[81] [ -1   1  31  17  29  12 -39   9  -1  28  -8  26 -17  -3  66  -2  49  40
  30  -3]
[83] [-32   3 -17 -22   8   0 -28 -19 -10  18  27   1  30  -6  23  -2  -8  14
  10  -9]
[78] [ 29   4  16  36   6 -14 -16   6  20  -2 -23 -10 -19 -16  30  20   9  -1
  22   5]
[81] [-11  -4  72  36  43 -36 -15   7  18  23 -12   0   2   3  19 -13  49  19
  16 -28]
[81] [-54  16 -60 -57  12  21 -43 -47 -14  19  44   4  40 -26  46  20 -46  23
  21   9]
[78] [  4 -16 -33  -5 -48 -17 -17   2 -27   5  38 -14  34  17 -22 -19   4 -14
 -12 -29]
[80] [-39  -2  18  18  10 -18  30 -21  -5  10  25  13 -19  41  -3 -53  62  30
  -5 -23]
[83] [-45  23   4 -19   4  15 -38 -33   3  16  39 -10  51 -17  53  -6 -30  39
   2  23]
[78] [ -7   1  18 -10  -8   3  -3  -8 -14   5  24   4  14   6 -19  -7   2  32
 -19 -15]
[83] [ 20  18  -9 -21  15  92   6   6 -31  15   3  11 -24  -9   0  -4 -14  63
 -12 -14]
[78] [  2  13  61  56 -30 -14 -12   1  24  -4  12 -13  13  14  53 -37  32  27
 -10  39]
[80] [-49  -5  15 -48  65   8  28 -11 -14  19   1  23   2   6 -50  -5   1  15
  -8 -42]
[81] [ 14  10 -63  14  -5  52 -15   5 -13  17   3 -19  -9  -3  55 -22  -3  -3
  27  -5]
[80] [ 36  -3 -27  19 -36  25 -41  40  13  -8 -36  17 -15  -9  95  11  10 -41
  30  78]
[83] [ 41 -11 -26  -6  -5  13  -1   6 -32   6   3  10 -36  -2 -40  22  14  24
   3 -56]
[81] [-72   7   2 -62  26 -20 -80 -44  -7  32  50  18  73 -32  53  33 -30  39
  21   5]
[78] [ 12  19  34  16  27  32   6   1  15   0 -22   1 -24 -15  23   8  -4  33
   3  17]
[83] [ 13  15  26  21 -18  -4  12 -16  15 -19   4  -5 -15  -3   2   6  -5  29
 -14  24]
[80] [ 34  11   1  52 -18  -9  29 -11  19 -23 -13 -13 -53   6   8  -3  20   9
   5  12]
[81] [ -8  13  50 -10  67  34  38   2   4  10 -24   0 -16  -9 -42  -1 -12  34
 -14 -29]
[83] [ 18   0  32  17   3   5   0  35  19  -4 -30 -22  25  -9   0  -5 -22 -37
  -9  21]
[78] [-22   7   4  -8  47  15  40 -10  -1   9  -4 -15  -3   4 -42 -19 -11   5
  -7 -39]
[78] [ 20  -8 -58  12 -34   9  -6  18  -9   0   1 -24  11   7  12 -18  -8 -49
   9  -1]
[83] [ 29  12  33  19   1  43  36  23  11 -16 -31  -1 -28   2 -10 -10  -7  10
 -23  29]
[80] [-62 -15 -18 -33  61  22  51  -2 -20  22  -9  57 -51  46  -8 -48  70   4
  12 -23]
[83] [ 16 -17 -12  32 -28 -67  -7  14  29 -20 -21 -22  12   1   8  11   1 -80
  17  21]
[80] [-27  33  57 -23  94   5  24 -35  42  -7 -35 -12  -4 -54 -23  58 -70  29
   3   7]
[80] [-41 -22  18  -3 -50 -26 -56  12 -30  33  63  10  78  40  37 -64  53   8
 -14  -8]
[81] [-35  -6  -9 -18 -17 -42 -66 -24   0  14  35  19  37  -8  61  18  12  10
  24  19]
[78] [-16  -4 -81 -65 -21  65  14  16 -24 -11  -5  30   0   6   8  -4 -37 -42
  -9  54]
[81] [  4  13  -2 -11  35  55  11  11 -10  17  -8 -24  15 -15 -17 -10 -37  11
  -7 -27]
[80] [-25   7  85  11  37 -31  16 -21  12   8  13  -4  12   4 -40  -9  15  51
 -21 -35]
[78] [-22  -5 -37  -9  14   2  33   0  -6   4   2 -20  12  15 -31 -31 -10 -40
  -2 -26]
[81] [-11   6  -1  15  21  -9  29 -12  11   0  -3 -26  -1   4 -22 -17  -6 -11
   0 -23]
[83] [ 18  -8  51  -3  -4 -54 -19 -31 -21   6  41   3   2  -8 -77  40  15  76
 -19 -83]
[80] [ -2  -3 -18 -11 -29  -5 -30   0 -11   5  26 -15  44  -4   5  -2 -21  -9
  -6  -1]
[-28 -17 -77 -12  -7 -30 -25  -4  -1   9   5   0  15   6  42  -4   8 -67
  40   5] : [83]
[ 15 -20  20  -3  10  -5  31  18 -22   4  -7  19 -29  24 -68 -11  39  10
 -18 -52] : [80]
[ -5  12  52 -25  59  43  24   9  -3  11 -20   3   2 -16 -47   8 -28  35
 -22 -25] : [81]
[ -6   5  -8 -18 -14  37   8  -2 -26   8  29  -6  20  11 -25 -26 -12  28
 -27 -18] : [78]
[ 22  -8 -12  11 -40 -15 -30   7  -9   0  15  -4  12   1  12   5   8  -4
   2  -1] : [78]
[  6  -7 -13 -29 -26   5 -25   3 -14  -6   9  28   1  -5   7  26  -5   8
  -4  22] : [78]
[-19  -9 -56 -50 -68 -39 -11 -29  -7 -34  38  11  33  -1 -23  33 -45 -33
 -20  44] : [81]
[ -6  -5  21   4  -6  -3 -23  14   1   9   1  11  15   5  31 -10  19   1
   2  17] : [80]
[-35  21  13 -17   6  18  -1 -44  -7   5  38  15  -2   0  16  -5   1  73
 -10   7] : [83]
[-18 -12  29  10   6 -50 -11  17  26  -1 -14 -18  47  -1   3  -6  -7 -59
   3  14] : [83]
[ 17  -3 -33  -5 -33  13  -9  15 -11  -3  10 -29  36  -4 -14  -6 -37 -32
 -12  -1] : [81]
[ 45 -14 -24  -2 -37 -19 -50   8 -18   1   8   6  -1 -18   4  46   1   3
  14 -17] : [78]
[  2   2  38  50 -15 -36  -5  -5  12   5  18 -30  20  15   7 -33  27  10
  -5 -19] : [78]
[ 20  -5  13  11   4  10   8  32   8  -3 -29 -10   5  -2  -8  -4  -9 -33
  -5   8] : [83]
[ 50   8 -11  26 -14  -8  37 -13   6 -27  -9 -31 -36 -12 -61  27 -27   5
 -12 -29] : [80]
[ 38  -8  -3  -7 -37  -7 -46   1 -29   7  29   4  10 -12 -15  32   1  38
  -5 -35] : [78]
[ 11 -17  27  32 -61 -74 -47  -5  -3   0  41  -6  34  14   9  -3  39   8
  -4 -12] : [78]
[ -6  -6  27   7 -59 -25 -31  -3  -8  -4  40  11  32  18  20 -17  24  24
 -22  25] : [78]
[ 19  18  20  36 -26   8  61 -21  23 -44 -13  17 -76  19  -2  -6  22  33
 -20  54] : [83]

[24] [ 22  10   0 -22  25   2   6  47 -12 -25  -8 -11 -27  12  22 -27  -1 -11
  12 -16]
[25] [-34 -15  -8 -13  17 -30  50  77  -3  39 -18  36 -34  -1  -6 -36  32 -22
 -19  -1]
[26] [ -8  24 -12  19   4   0  34   9 -32   6 -25  22 -24  14   5 -38  23 -54
 -47  35]
[20] [ -9 -23  22  13   7  49   6 -13  -4   0  19  15   4 -10  20  42  -9  26
  16  31]
[25] [ 29  10  27 -46   2  47   3  -5 -13  -5  35  31 -22  27  30  -4 -24 -18
 -12   4]
[18] [-23  -8  14   6 -23  10 -24 -21   9  40   9   0 -19  22 -10  -7  42 -46
 -59  -5]
[16] [  8  -7 -21  -1   4  -7  22  26  12  10 -41  -7  15  21 -10   1  35 -25
 -15  20]
[24] [ 13  -3 -15 -32  -8 -17  -8 -24   2   2  15  -6   0  -5 -31 -19 -18   2
   0  -5]
[26] [-21 -12  25   8 -15  47   6   0   0  36  22  31   3  16  23  12  11 -10
 -37  29]
[16] [-28 -64   7 -14  -9  -2   4  -3  37  64  34  57 -11 -17 -12   7 -42  34
  -9 -14]
[16] [ -6 -18   2 -17   5  29 -13  35  -3 -11  15 -40   3  11  15  -7  20  14
  10   4]
[25] [-22 -28   9   4  -4  29  -8  29  -5  28  45  15 -13 -11  27 -40 -41  34
 -16   6]
[16] [-43 -25 -13  14 -17   8   8  21  -4  37  23  -5  22 -16 -10 -28   4  29
 -21  36]
[16] [-28  43  -8   6  -4 -34  32  15 -36   0   4  10   6 -28 -19 -32  14   1
  -1  20]
[25] [ -6  12   1  21 -21  21 -29 -35 -17 -10  36 -26  27 -19   3 -13 -28  35
  -1  21]
[18] [ -6  42  16  19  -4  -4   0  16 -31  40  -3 -50  24 -55 -63 -14  82   0
 -26  74]
[24] [ 31  11 -19  76  16 -21 -13 -18   7 -18 -53 -28  26 -36  -7  14 -23  25
  19  17]
[18] [-34 -19  22   8  19 -11  41  74  18  38 -12  -1  45 -56 -26  65  53  70
  58  32]
[20] [  9  20   4 -27  10 -10  -1 -23 -24 -23  14 -14 -18 -22 -29  -3   6  -2
  21   2]
[26] [ 33  25 -15 -16  -2  -1  -9  -6 -13 -27   0 -15   0  16   8 -37 -26 -13
  -7  -5]
[16] [ 46 -12  -5   3   5  -7  10 -29  40  12 -50  45  -3  35   4  39 -16 -42
 -18 -15]
[20] [ -6 -74 -17  18  30  39  18   5   4   4 -11   0 -18 -12   2  16 -15  23
  14  42]
[25] [ -1 -20   7  24  10  -6 -12  20  17  21  -7 -18  10 -35 -14  15   3  38
  17   4]
[18] [ 11  -2   2   7  26 -35   4  13  -2  21 -13  -2 -24 -55 -44 -10   1  16
  14   4]
[16] [  7  56  22 -35  18 -29  46  32 -34   4   5  46 -28 -22 -12 -18  10 -19
   7   3]
[24] [-29 -14   7  42  16  20  34  86   7  14 -33   6  20   9  46  19  36  14
   5  22]
[20] [ -8  36  28 -51  12 -17  36  41 -26  24   9  59 -72  21   5 -41  34 -73
 -40 -24]
[20] [-41 -71 -18  -9 -20 -32 -48 -15  45  33  28 -32  -1 -16 -39  -5  -7  38
   6 -52]
[25] [ 32 -53   6  -1  24  41 -11  51  30  30 -15  -5 -21  18  26  -9  -9  -1
 -20   6]
[16] [ 11  -8 -10  34   1  28 -39  -4  -9 -11  -8 -64   0   3   4 -26  16  -7
 -23  23]
[20] [-15 -23 -11  16  -6   5 -14  -8  12   3 -13 -57  40 -15 -34  34  49  23
  15  29]
[26] [  8 -12   0 -32  -4  -2 -16 -18   7  -2  20   3 -18  10  -6  -9 -19  -6
  -1 -26]
[20] [ 59 -10 -12  19 -11  15 -20  16  37  54 -32 -15  38  11 -10 -24  -9  -6
 -56  38]
[18] [ 29  10  -3 -23   4   9   2 -19 -13  10  -6  -3 -21   6 -27 -22  16 -41
 -32  27]
[24] [ -2 -47 -56  20  13  -2  -5   5  -4 -23 -18 -39 -10   3  -1 -49 -31  11
   1  11]
[16] [-20   5  -9  65 -26  16 -29 -44 -19  12  20 -14  15 -22   4 -37 -32  16
 -41  34]
[26] [  4  33  -8  52   0  13  15  17 -19 -18 -24 -18  45 -10  22   1   3  19
   5  46]
[25] [ 17   0  47 -20  23  18 -10  17  -7  31  29  14 -43 -38 -11   1   1  10
   1   3]
[16] [-28  -2  -8  32  -6 -15 -10 -12 -22  14  31  29 -41 -23  13 -71 -61   6
 -32 -14]
[24] [-30  11   6  27 -28 -23  -1   7  17  40  -1  16  30  -4  -4   2  15   5
 -26  -6]
[18] [-36  39  28  52 -52  42 -55 -36 -13  -8  42 -26  33  28  53  -4   8  -3
 -42  -7]
[20] [ 22 -32 -17  -9   8  35 -22 -25   2 -27 -14 -14 -45  57  27 -19  -7 -56
 -31 -15]
[26] [ 27  -5   0 -32  -4  11  -5  -7  14  14 -15  -3 -10  37 -12   2  31 -49
 -32   0]
[26] [-11   0  11  12 -24  44 -18 -21 -16  13  48  10   6   2  26 -29 -38  15
 -32  24]
[25] [  8  55 -22   8   3 -38  24 -23 -34 -36 -25  -6   7 -13 -25 -14  11 -21
  10  16]
[25] [-19 -41  49  -6  11   2 -28  28  37  67   8 -13 -25 -33 -38  47  68   9
  -2 -17]
[24] [-28 -35  25 -49  22  39  31  37  -6 -12  30  30 -32  17  32  35  12   9
  37 -10]
[18] [-10  -7 -19  -2  -1 -13  36  26  13   9 -35 -13  53  -3 -28  38  49  13
  21  37]
[18] [ 28 -53 -43  36   9  28   6  20  26  22 -52 -40  43   7 -13  -2   9  11
 -20  69]
[25] [-25  78  13 -38 -40  -9  14 -80 -50 -48  58  31  21   7  -2   9 -15  -9
  15  -5]
[24] [ 12 -34  -7   2  13   6  16 -14  20   8 -17   0  28 -24 -29  52  -1  34
  34  32]
[20] [ 26  37 -16  -4  11 -37  15   1 -19 -22 -10   2   4 -27 -17 -28 -31  12
  21   2]
[25] [-26  18  -7   7 -13 -32   0 -46 -13 -34  25  31  -5  -9  11  -1 -55  19
  27 -42]
[18] [ 15  29   5 -22   9   9  17  10 -24 -31  14   1   9  -7  11  -1 -14  16
  30  12]
[24] [ 11 -55 -23  -8  23  23  14   9  12  -4 -22 -18  -1   2 -12  19   6  10
  18  31]
[18] [ 25  10 -27   7  -1  43   6  13 -20 -55   2 -31  45  25  48 -19 -41  29
  20  36]
[24] [-37 -43  19   4   3 -15  20  19  42  37  -2  39  18 -20  -7  72  10  43
  37 -20]
[20] [-14  64 -12  -1  18 -62  72  76 -32   1 -44  30  -3 -11  -9 -34  44 -30
   1  10]
[18] [ 13   9   8  58 -29  47 -54 -42  -5  27   3 -42  15   9   5 -25  15 -26
 -76  45]
[26] [ 79  16 -36 -33 -26  34 -40 -64   5 -32 -19 -61  33  65 -12 -24   1 -57
 -46  27]
[16] [-13   2 -23 -11  -4 -19  62  44   4  28 -28  51  17  24   4 -17  10 -23
 -24  22]
[26] [-17  15 -11  31  12 -32  23 -15 -11 -35 -21  11   9 -25  -1  28 -12  22
  45  -6]
[26] [-19  -6  15 -20   4 -39  -3 -38   4  -1  26  46 -45 -22 -15  13 -35   5
  24 -59]
[24] [ 31   9 -13 -22  22   5   3   1 -23 -42   3 -19 -16  -6   2 -24 -29   7
  26   4]
[26] [  6  -1  53  -4 -15  15 -26 -17  30  57  22  30  -3  -7  -8  41  16  -5
 -26 -14]
[20] [ 26  58  -7 -21   1 -55   6  -4 -20 -22   7  18 -10 -20 -11 -46 -46   1
  13 -33]
[-44 -11 -13  26 -33  -7  10   6  28  32 -31 -22  67  21 -21  46  81  -8
 -19  26] : [18]
[-39  14 -14 -15 -44  11  25  10   3   9   4 -20  85  33  -7  26  63   3
  -8  42] : [25]
[-14  -5 -30  35 -16   6  -3 -69 -19  -6 -12 -14   4   1 -26 -10   8 -28
 -34  43] : [26]
[-14  -2 -11 -37  -8   1  42  33   7   7 -17  28   8  52  13   5  37 -40
 -16   1] : [25]
[-10  11 -31  11  15   7  56  37 -30 -20 -45   9  -7  33  19 -24  36 -48
 -20  43] : [26]
[ 14  48 -14   2 -20  -9   5 -37 -15 -36 -12 -14  42  15  -4  10   6 -13
   5  14] : [18]
[ -3  11  24 -11   5 -12  17   3   4  32 -10  47 -37   7  -7   9  27 -46
 -28 -13] : [26]
[-38 -63  -7  11 -10  22 -25 -10  28   6   6 -17  -7  27  15  21  13   1
  -6 -23] : [20]
[ 28  -3   0   5  -6  28 -20 -14   9   4 -11 -23  13  19   2   6  12 -17
 -24  20] : [20]
[ -7 -20  14   1  -4  25 -21  -4   6  12  21  12 -29  17  26 -12 -15 -12
 -25 -19] : [18]
[-36   1  16 -30  12 -22  -2  33 -24  16  38 -40 -14 -64 -56 -14  46  40
  33   9] : [16]
[-25 -13   6   0   9 -17  18   5   1  18  -7  26 -29  -7 -13   9  21 -17
  -3  -9] : [26]
[ 12  26  14 -27  19 -14  27   5 -21 -10   7  44 -39  -9   3 -11 -20 -15
  11 -13] : [25]
[-18  14  -5 -33 -18  22  29  11  -4 -45  12  13  44  52  46  33   1   6
  32  -8] : [18]
[ -5  25 -20 -18   6 -33  38  26  -9 -35 -23  31  -8  33  26 -12  -8 -26
  15 -33] : [16]
[-17 -59  27 -28  16  12 -31 -16  29   6   8  17 -84  36  14  31  20 -47
  -7 -74] : [24]
[  2   0  39 -33  29  14  28  30  -1 -16  13  33 -13 -12  20  58   1  26
  60 -16] : [24]
[ -9  32  -3 -32  19 -43  30   9 -35 -26   9  26 -45 -19 -14 -31 -10 -13
  24 -26] : [20]
[-32 -50 -26   9   3  -2 -12  -8  12 -19  -8 -26 -12  15   3   6   7   2
  13 -22] : [20]
[-23  25 -18 -21   1 -57  24   0  -3 -45 -19 -10  18  -1 -20  30  28   5
  57 -37] : [16]
[-44 -16  46 -19 -29  -3 -16 -55  28  41  41  53 -15   5 -13  63  19 -12
 -10 -45] : [24]
[  8 -31   1 -22  16  14  12  26   4  34  -7  25 -51  19   0 -31   9 -43
 -42   5] : [20]
[-57 -13  25  83 -13  24  14 -22   1  50  -9  21  30 -36  -8  60  45  17
 -21  61] : [26]
[ 41 -34 -20  -8  30  39  12  10  -6   7 -40 -21 -33  21 -14 -19  30 -51
 -36  56] : [20]
[-30  -9 -18  25 -14 -18   2   1   8  -3   1  -5  35 -11   2   4 -15  36
  17  -4] : [25]
[ 38  -5 -10  33  28  -2  -5  18   1  -9 -24 -16   2 -34   3 -13 -41  35
  21  16] : [25]
[ 51  -5  25 -16  18  41 -33 -24  -3  -7  13   0 -49  10  15  -7 -26 -25
 -17  -8] : [25]
[ 26  34   7 -15  10 -27   8 -27 -11 -20  -3  18 -10 -20 -19  11 -18  -3
  24 -12] : [18]
[-38 -26   2  24  -2  27  26  44   7  24 -11   8  21  14  24  18  35   5
 -12  31] : [24]
[-40   7  13 -19  -8 -21 -10 -23 -11 -27  39  12 -22  -6   6   9 -13  13
  32 -54] : [20]

<15> [ -3 -10  -2   5  28  -7 -24  17  -6   0 -72   1   5  -6  42 -15 -21  -5
 -25  12]
<15> [-20  16  -6 -17 -20   6  -3 -26  12 -17   2  -6  14   4  16  -1  -2   7
  -1 -22]
<16> [  3  10 -11  21   4   5 -28  10  17 -23 -28 -28 -45   6  17 -12 -23  16
 -10  23]
<13> [-16  10 -45  33  -4 -33 -54  -7 -12   1  -1  14  27 -34   1 -35  -6  -2
  -6 -33]
<13> [ 16 -20  20   7  27  -4   8  39 -14   7   1   5 -11  -7 -23   0  17  -3
  -1  35]
<16> [  8 -13  51 -28  18  -2 -12  17 -29 -34  60  26 -82  11   6 -11  21  34
 -16  24]
<15> [  7  -4 -15 -20 -11  11  20 -50  -4 -28  23   5  50 -19  -1 -19  52 -16
   3 -43]
<16> [ 48  -8 -11  12   7   7 -33 -33 -24 -34 -22  17 -66   7  50 -33 -33   6
 -22 -39]
<17> [  9  11 -30  21 -16  18 -14   8   3 -52 -38  -4  -4   3  -8  -1   0  13
  -4 -27]
<17> [  4 -16   9 -10  13  15  30  27 -13   3 -16   5   8  17  -8  19  29  -3
  -1  19]
<17> [ 31 -23  20  -7  20  17  29  44 -24 -17 -54  18  12  15 -22  26   0  -6
   1  11]
<13> [ 10  -6 -33 -22   1   9  22 -29  -4   4 -45   0  13  48  43  35  -8  -7
   8   8]
<15> [-26   2  12   1  14   0  -2  33  19  13 -57 -21  23  -5   9   4 -17  -3
 -11  32]
<16> [-24  17 -29  31  -1   3 -11  31  40  16 -47 -44 -27  24  13  27 -24  14
   2  56]
<13> [ 21   0   8  -9 -10  29  34  -2  -4 -11  -3 -13   6  19 -21   6   0  -6
  12  -7]
<16> [-12  10  19   0 -12  -5 -14   3   8 -10  17   8  -2 -21 -11  -8 -10   8
  -5 -21]
<15> [ 16  -2  -9 -19   0  -5  -5 -46  10 -18 -25   8   4   2  40   8 -19  -6
  -2 -15]
<13> [ 49 -21 -58 -46  17 -56  -1 -83 -46  -3  25  29  75  26   5  17 -15 -32
  53  19]
<17> [-12   5 -42 -16 -15  -7  -2   7 -39  -5 -31  35  36  50   3  37 -18   9
  15 -22]
<17> [ 20 -10  51 -57  -5  -3  27 -11 -17 -50  20  37  56 -16 -46  18   2  -5
  19 -23]
<15> [ 57 -10  26   5  12  21  31  37   5 -35 -58 -29  30  -2 -69  13 -39 -19
  27  34]
<13> [ -5 -18  13  33  31   1   9  69   5  62 -33  -1 -57  19  13  32  -4   4
 -15  59]
<13> [ 12  14  16 -29 -32  15  25 -29  -3 -36  55  -6  31   0 -52  -5   4  -1
  28 -30]
<13> [ 30  -3 -42  24  -5  -2  -1   7 -43  -9   9   5  34   6 -51 -20   5 -13
  23 -21]
<17> [ 58 -41  69 -14  43   6  45  28  -7  16 -20  11  -1 -19 -27  16  -5 -29
   3  38]
<13> [-25  15  26  17 -14   9 -13  17  20  15  36  -8 -61  -6   5  -8  -4  22
 -17  -5]
<15> [-28  12   9 -23  -7  12  -9 -14  10 -43 -57 -11  76 -33  14 -35  -2  -8
 -20 -41]
<16> [  0  -9 -11   7   7 -22 -13  31 -38 -14   5  30  60 -25 -54 -13  18  -7
  10 -15]
<17> [-11  20 -63  64 -15   1 -41   0  18   4 -25 -25 -17 -14  12 -28  -5   4
 -11 -23]
<17> [  9 -12 -20  15   8  13  30   7  13  35 -32  -5 -10  22  19  37  15 -11
   1  19]
<16> [  5  13  -1  11  -6  17 -12 -18  30 -13 -18 -33 -49   5  34 -13 -23   9
 -13   5]
<15> [ -4   1  12 -14  14   2 -16   0  23 -20 -47 -11 -44  18  53  16 -28  17
 -18  34]
<16> [-24  26  40 -51 -28 -13   8 -30   4  44  45  -4 -13  47  12  28 -87   9
  25  10]
<15> [ -1 -10  -7  -1   7 -14   3 -21   1  26  21  15   2  -9  19   6  21  -9
  -2  -3]
<16> [-29  21   7  28  -4   5 -33  42  41  -7 -10 -29 -93  16  19  17 -23  42
 -18  47]
<16> [ 29 -26 -22  13  12 -20 -13  19 -72   1   3  75  13  -1 -16  -1  15  -6
  -2 -51]
<15> [  3 -16  16  -4  15 -17   8 -11  15  31  41  17 -35 -10  19  23  27  -1
  -3  26]
<17> [ 75 -25  11 -31   9 -19  27 -62 -14 -10  54  27  -2   1 -17  23  -6 -23
  37   4]
<13> [-20  11 -63  -3 -16 -10 -16 -25  -7 -17 -45  12  62  12  22  11  -1  -3
   5 -33]
<17> [ 37 -16   5  26  13  -6   9   4   5  14 -14   4  23 -38 -30  -4  -3 -29
   7  -7]
<15> [-13  -3  46 -11  19  13  -8  38  12 -40 -45 -13   6 -28  -2 -22   1   8
 -26  16]
<16> [ -1  10  -6  16  -6   1 -19   0  14 -10 -16  -9 -17  -7   8  -8 -20   6
  -7  -8]
<13> [-45  13 -29  -4 -10 -44 -50   0 -19 -11  70  36 -16   2   0   4  25  35
   3   1]
<17> [-45  32  37 -21 -32   7 -13 -18  56 -22 -11 -13   5 -24  20   8 -33  17
 -15 -28]
[-36  10 -33  27 -13 -24 -30   6 -34  54  16  26  38 -13   0 -31  -9  -9
  -7 -53] : <15>
[ -9 -17  -2 -28  26 -20  -9   4  -9 -38 -30  22  47 -16  11   7  35   0
  -7  19] : <13>
[-15 -21  23 -49  19 -33  30  24 -33  39  32  47  35  31 -19  61  13  -1
  25  46] : <16>
[-105   48  -21    5  -47   -1  -24   15   14   44   63  -14  -24   32
   17    2    9   42   -8  -11] : <15>
[ 40 -20   0   6  20 -10   4 -16 -25  -8  67  -3  -7 -23 -34 -41  44 -14
  12  15] : <17>
[  5   6  18 -42 -10 -30  -6 -63  11 -17  56   7  40 -27  -9  -7 -13 -10
  22 -10] : <13>
[ 48 -16  19  20  21   6  -4   0 -19  -4  16 -12 -26 -26 -19 -53  -3 -16
  -5   0] : <13>
[-26  23  32  -4  -8  25   1   8  42 -26  35 -67 -40  -4 -12 -31  12  22
  -6  45] : <16>
[ 11 -10 -27   5  -1  -5  26 -38   9  27  51  -4  12  -6  -4   9  52 -19
  17   5] : <17>
[ 19   9   8 -23  10 -31 -49  -5 -32 -35  -8   2 -17  20   3 -21 -84  15
  11  23] : <16>
[-57  26  -4   1 -21  -1 -23   0  18   0  15 -14  14 -14   9 -21   8  16
 -13 -18] : <17>
[  5  -1  -4  15   1   6  -7  25 -26  -8  -7   1  11  -4 -26 -26   0  -1
  -2 -15] : <15>
[  8   7  29 -22 -12  13  23 -33  26   8  13 -17 -10   4  12   9 -23  -6
   6  -3] : <13>
[ 27   6 -41   7 -13  25   8  -8 -28 -37 -26 -17  22  30 -19 -17  -4  -4
  15 -21] : <15>
[-60  33 -29  30 -29   3 -25  -6  47  20 -12 -27   6 -18  27  -9   0  10
 -17 -24] : <17>
[ 49   0 -32  39  -4 -26 -39 -28 -16 -27  23   8  19 -50 -44 -47 -20 -18
  16 -41] : <17>
[ 32   2 -22   5  11  19  -5 -32   1 -55 -26 -61  42 -24 -13 -75  10 -21
   3   6] : <16>
[ 38 -18  16  16  24  -2  -3  16 -31  12  47   1 -67   8 -13 -25   8   3
   0  30] : <13>
[ -9   1 -25  23 -12  12  20  10   1  38  -5   3  10  11  -4  17  17  -9
   3 -19] : <16>
